-11.8  -6.1  27.2  -3.4  -2.1   3.4   3.0  11.9   0.1  10.1  -4.3  -9.1   7.9 -24.5
-24.0  -6.5  -3.6  20.9  16.7  17.0  11.9  17.5  18.4 -17.8  -2.6 -13.2  18.2   5.5
-20.5  14.3   4.5   3.2  10.1   8.4  -2.1   7.4  -4.0  -8.6  18.5  -9.9  22.5 -10.4
-22.3 -12.1 -25.0  17.5  11.4   8.3 -15.8  44.4  19.5 -23.2  -9.1  -9.8  -9.2  52.8
 -4.1   4.6  31.2 -17.0 -13.1  -5.8 -12.4   0.4 -15.2  28.2   6.4  -8.6   1.8 -27.2
 43.2 -15.5  -7.5  -7.3 -13.0 -14.5  20.5 -16.4   6.6  -2.1 -23.5  30.1 -27.5   8.0
 34.4 -14.7  16.3 -16.9 -18.2 -15.7  13.4  -9.9  -2.3  12.4 -21.4  22.4 -23.4 -15.0
 10.4  -0.5  26.6 -17.7 -17.9 -10.0  -5.9  -6.6 -11.4  29.4  -0.8  -0.1  -7.5 -20.2
Indices start at 1.
Report the entry in the bottom-right corner.
Answer: -20.2
The entry at row 3, column 2 is 14.3
Report the entry at row 2, column 1.
Answer: -24.0
Report the entry directly above 44.4.
Answer: 7.4
Report the entry at row 1, column 1.
Answer: -11.8
The entry just left of -17.8 is 18.4
The entry at row 1, column 2 -> -6.1
Report the entry directly above the smallest entry.
Answer: 1.8
Report the entry at row 3, column 3.
Answer: 4.5
Report the entry in the bottom-left corner.
Answer: 10.4
The entry directly below -23.2 -> 28.2
The top entry of the column that holds the smallest entry is 7.9
Report the entry directly below 14.3.
Answer: -12.1
Report the entry in row 2 and column 2.
Answer: -6.5
The entry directly above -2.3: 6.6
Report the entry in row 3 and column 1.
Answer: -20.5
Report the minimum.
Answer: -27.5
The entry in row 1 and column 3: 27.2
Report the entry just right of 3.2.
Answer: 10.1
The entry directly below the smallest entry -> -23.4
Report the entry just left of the smallest entry.
Answer: 30.1
The entry directly below 43.2 -> 34.4
Report the entry directly below -14.5.
Answer: -15.7
Report the entry directly below -22.3.
Answer: -4.1
The entry directly above -14.7 -> -15.5
Report the entry just right of 12.4.
Answer: -21.4
The entry just left of the largest entry: -9.2
The entry directly below -10.4 -> 52.8
The entry just left of -21.4: 12.4
The top-right entry: -24.5

Read these off the matrix that follows.
1) Report the 5th entry in reading order.
2) Report the smallest entry.
3) Report the largest entry in the last row.
4) Report the entry directly below -23.7.
5) Report the 2nd entry on the main diagonal.
6) Report the first entry in the row that holds the largest entry.
7) Report the largest entry in the first column.
8) Report the entry just left of -4.6.
[[25.7, -28.5, -33.0, 11.5, -14.9, 51.4],
 [17.2, -9.3, 6.2, -30.7, -20.0, 0.1],
 [4.1, -19.5, -23.7, -10.4, -18.6, 25.9],
 [-18.4, -12.2, -23.0, -21.3, -25.2, -4.6],
 [-13.2, 42.0, -4.4, -19.2, 49.1, 52.8],
 [7.1, 18.0, 22.3, -30.6, -19.5, -16.5],
 [30.4, -13.5, -0.1, 42.6, 37.2, -27.1],
 [37.8, -11.3, 22.0, 13.1, 23.6, -33.9],
 [18.1, 22.9, 25.6, -13.7, 1.9, -22.8],
 [-44.8, 36.6, -43.8, -6.2, -21.2, -39.8],
 [-2.7, 39.8, -5.7, -5.9, 42.8, 57.9],
 [24.8, 2.5, 22.3, -28.2, -11.9, -14.5]]
1) -14.9
2) -44.8
3) 24.8
4) -23.0
5) -9.3
6) -2.7
7) 37.8
8) -25.2
